Below is a small trained network, with its code and all its weights. Each question gives an input and a target symbol and asks what happens when units are switched off, that is, made to give their printed mean instead of their output.

import numpy as np


def w(rows, s, z=0):
    codes = np.array(rows[::2]) - 128.0
    scale = np.full(codes.shape[1], s)
    scale[-1] = z or s
    return codes * scale


def norm(h):
    return h / np.sqrt((h * h).mean(-1, keepdims=True) + 1e-5)


def softmax(a):
    e = np.exp(a - a.max(-1, keepdims=True))
    return e / e.sum(-1, keepdims=True)


def log_softmax(a):
    a = a - a.max(-1, keepdims=True)
    return a - np.log(np.exp(a).sum(-1, keepdims=True))


def net(x, mask):
    ids = ['αβδεζηθλμπστφψ'.index(c) for c in x.split()]
    T = len(ids)
    res = E[ids] + P[:T]
    u = 0
    for l in range(3):
        r = norm(res)
        for j in range(3):
            rows = slice(3 * j, 3 * j + 3)
            q, k, v = (r @ M[l][rows].T for M in (Q, K, V))
            z = softmax(np.where(np.tri(T) > 0, q @ k.T / 3**0.5, -1e9)) @ v
            o = O[l][rows]
            res = res + np.where(mask[u + j], z, o[:, -1]) @ o[:, :-1]
        u += 3
    return log_softmax(norm(res)[-1] @ U[:, :-1].T + U[:, -1])


Q, K, V, O = {}, {}, {}, {}
E = w([
[129,97,119,158],'α',
[167,124,127,104],'β',
[113,147,94,136],'δ',
[149,114,78,56],'ε',
[112,144,94,138],'ζ',
[122,95,102,150],'η',
[51,137,87,121],'θ',
[21,85,121,139],'λ',
[183,140,90,165],'μ',
[192,149,88,166],'π',
[248,131,171,145],'σ',
[81,164,111,136],'τ',
[120,118,121,125],'φ',
[113,219,177,191],'ψ',
],0.013)
P = w([
[47,230,102,19],'0',
[68,207,113,55],'1',
[78,202,116,71],'2',
[75,186,139,80],'3',
[79,183,150,87],'4',
[62,158,182,99],'5',
[66,153,197,87],'6',
[58,154,206,86],'7',
[70,153,226,96],'8',
[78,160,251,91],'9',
[75,139,240,76],'10',
[79,125,230,78],'11',
],0.0014)
Q[0] = w([
[105,128,113,186],'0.h1',
[160,174,104,133],'0.h1',
[47,134,68,165],'0.h1',
[173,172,152,55],'0.h2',
[55,180,126,93],'0.h2',
[156,202,106,136],'0.h2',
[75,129,65,203],'0.h3',
[125,106,146,10],'0.h3',
[249,160,113,139],'0.h3',
],0.011)
K[0] = w([
[81,204,112,176],'0.h1',
[171,157,172,157],'0.h1',
[123,161,86,189],'0.h1',
[155,166,110,76],'0.h2',
[28,162,201,92],'0.h2',
[118,199,112,154],'0.h2',
[69,151,146,190],'0.h3',
[157,64,151,66],'0.h3',
[252,137,106,163],'0.h3',
],0.012)
V[0] = w([
[40,133,127,86],'0.h1',
[176,155,188,143],'0.h1',
[184,78,51,183],'0.h1',
[173,120,106,203],'0.h2',
[41,215,170,77],'0.h2',
[111,77,72,222],'0.h2',
[128,244,148,214],'0.h3',
[7,31,61,70],'0.h3',
[203,53,3,135],'0.h3',
],0.0036)
O[0] = w([
[98,205,100,94,197],'0.h1',
[111,72,135,189,40],'0.h1',
[143,66,215,146,142],'0.h1',
[109,179,92,98,110],'0.h2',
[165,12,186,157,223],'0.h2',
[109,195,120,82,195],'0.h2',
[37,163,156,136,191],'0.h3',
[253,211,116,60,250],'0.h3',
[144,7,120,41,128],'0.h3',
],0.0036,0.0017)
Q[1] = w([
[103,101,196,142],'1.h1',
[156,101,116,150],'1.h1',
[153,135,168,90],'1.h1',
[113,140,186,180],'1.h2',
[160,164,73,247],'1.h2',
[168,157,77,208],'1.h2',
[131,122,206,89],'1.h3',
[20,140,157,136],'1.h3',
[203,118,185,108],'1.h3',
],0.014)
K[1] = w([
[117,152,126,74],'1.h1',
[156,127,73,122],'1.h1',
[94,105,106,72],'1.h1',
[99,132,120,86],'1.h2',
[138,190,217,78],'1.h2',
[141,174,247,76],'1.h2',
[190,36,119,52],'1.h3',
[82,122,183,76],'1.h3',
[193,88,93,152],'1.h3',
],0.014)
V[1] = w([
[82,118,145,15],'1.h1',
[196,117,37,172],'1.h1',
[75,104,184,78],'1.h1',
[126,88,95,104],'1.h2',
[2,107,143,49],'1.h2',
[222,149,47,177],'1.h2',
[119,112,112,112],'1.h3',
[119,133,203,77],'1.h3',
[178,84,246,29],'1.h3',
],0.006)
O[1] = w([
[169,167,62,70,128],'1.h1',
[64,159,195,112,179],'1.h1',
[182,133,58,133,75],'1.h1',
[140,114,102,107,116],'1.h2',
[2,109,101,89,102],'1.h2',
[249,94,212,117,202],'1.h2',
[140,114,107,141,132],'1.h3',
[76,167,83,139,93],'1.h3',
[90,162,19,176,2],'1.h3',
],0.0066,0.004)
Q[2] = w([
[147,156,71,119],'2.h1',
[161,115,176,37],'2.h1',
[89,127,154,168],'2.h1',
[102,150,100,154],'2.h2',
[67,104,50,116],'2.h2',
[51,90,103,251],'2.h2',
[13,195,209,168],'2.h3',
[103,254,244,125],'2.h3',
[87,4,71,154],'2.h3',
],0.0068)
K[2] = w([
[166,120,80,79],'2.h1',
[164,141,125,220],'2.h1',
[63,106,106,130],'2.h1',
[135,162,134,129],'2.h2',
[179,191,158,150],'2.h2',
[102,244,111,209],'2.h2',
[126,240,116,144],'2.h3',
[114,203,156,175],'2.h3',
[195,81,44,114],'2.h3',
],0.011)
V[2] = w([
[64,111,114,110],'2.h1',
[39,115,168,164],'2.h1',
[177,166,154,193],'2.h1',
[173,2,64,163],'2.h2',
[152,138,140,75],'2.h2',
[90,137,77,122],'2.h2',
[220,142,144,138],'2.h3',
[92,184,162,171],'2.h3',
[69,79,196,95],'2.h3',
],0.0053)
O[2] = w([
[149,64,181,111,106],'2.h1',
[195,22,108,79,112],'2.h1',
[142,225,55,45,132],'2.h1',
[95,73,129,29,3],'2.h2',
[73,34,103,208,198],'2.h2',
[100,145,242,119,94],'2.h2',
[41,30,99,140,142],'2.h3',
[143,243,101,136,189],'2.h3',
[195,187,62,5,187],'2.h3',
],0.0032)
U = w([
[83,64,196,147,123],'α',
[106,60,73,201,253],'β',
[102,145,168,34,68],'δ',
[123,93,87,37,187],'ε',
[110,130,93,130,118],'ζ',
[109,127,124,101,93],'η',
[32,202,122,65,109],'θ',
[16,84,122,108,161],'λ',
[222,108,131,100,104],'μ',
[211,125,153,128,139],'π',
[199,124,132,228,99],'σ',
[76,196,153,251,150],'τ',
[190,223,40,111,84],'φ',
[87,65,194,161,126],'ψ',
],0.012,0.0061)

Each question gives the input, a string of symbols that net reads in full, and the target symbol t.
The units are the heads (3 rows each of Q, K, V and O). Each row of codes is followed by its name. A weight is (code - 128) times the scale printed after its matrix; where a second scale follows, it is the last column's (O and U).
mask holds one flag per head, layer by layer. A switched-off head (its flag False) gives its mean, the last column of its rows in O, instead of its output. The means were averaged over made-up inputs and are rounded, as every weight is.
A unit's drop is (log p(t) with every unit on - log p(t) with that unit switched off) / (log p(t) with every unit on - log p(t) with every unit switched off).
The circuit of an input: a set's keep is (log p(t) with only the set's units on - log p(t) with every unit switched off) / (log p(t) with every unit on - log p(t) with every unit switched off). Starting from all 9 units, units are removed one at a time, each time the one whose removal leaves the highest keep (on an exact tie, the one counted first), for as long as the keep stays at least 0.8.
circuit, biggest first: the units of the circuit, biggest drop first
most important unit: the unit with the biggest drop
which heads matter: for each layer, one digit per head in row order, 1 if its drop is at least 0.15 and else 0, layers parted by /
drop when u is switched off: that unit's drop, to one decimal
input φ λ θ η, target φ: circuit, biggest first => (0.h2, 1.h1)
input ψ α ζ φ, target φ: circuit, biggest first => (1.h3, 0.h3)
input ζ λ α, target φ: most important unit => 0.h2
input β η β ζ δ ζ β ζ μ, target α: which heads matter => 001 / 000 / 000
input λ σ α ψ α, target τ: circuit, biggest first => (0.h3, 0.h2)
input τ τ α λ δ ζ ψ β ψ σ, target σ: circuit, biggest first => (1.h3, 0.h3)
input ζ ε ψ β, target β: circuit, biggest first => (1.h3, 0.h3, 2.h3)
input ε μ ψ δ ζ δ β ζ λ, target μ: which heads matter => 001 / 010 / 000
input ζ η ζ α β φ, target φ: circuit, biggest first => (1.h3, 0.h2, 0.h3)
input τ ε α, target θ: which heads matter => 010 / 000 / 000
input β σ β η δ π τ δ τ ζ, target θ: circuit, biggest first => (0.h3, 1.h2, 2.h3, 0.h2)
input π ζ φ ψ θ θ ζ π π τ θ, target π: circuit, biggest first => (0.h3, 1.h2)
input δ θ β ζ ζ φ ψ φ ζ ζ σ, target σ: circuit, biggest first => (0.h3, 1.h3)
input μ ψ ζ η ψ ψ ζ, target τ: most important unit => 1.h2
input β ψ ψ δ π, target τ: circuit, biggest first => (1.h2, 0.h3)
input θ σ β, target β: which heads matter => 101 / 001 / 001
input ζ ψ ζ, target τ: which heads matter => 001 / 110 / 000
input ζ ζ δ μ ψ θ β η α τ η, target θ: which heads matter => 011 / 010 / 000
input ζ ψ β η, target τ: which heads matter => 011 / 110 / 000
input φ ψ α, target τ: which heads matter => 010 / 000 / 000
input ζ φ λ α ζ λ β δ, target φ: most important unit => 1.h1
input θ μ ε η η τ α, target θ: which heads matter => 010 / 010 / 000
input π λ β ψ φ η, target τ: circuit, biggest first => (1.h2, 0.h2)
input ζ τ α π ψ θ, target π: drop when 1.h2 is switched off => 0.7
input ζ θ ψ μ, target τ: drop when 0.h2 is switched off => 0.2
input θ ζ ε τ β π ε ψ ζ λ, target π: drop when 1.h3 is switched off => 0.0
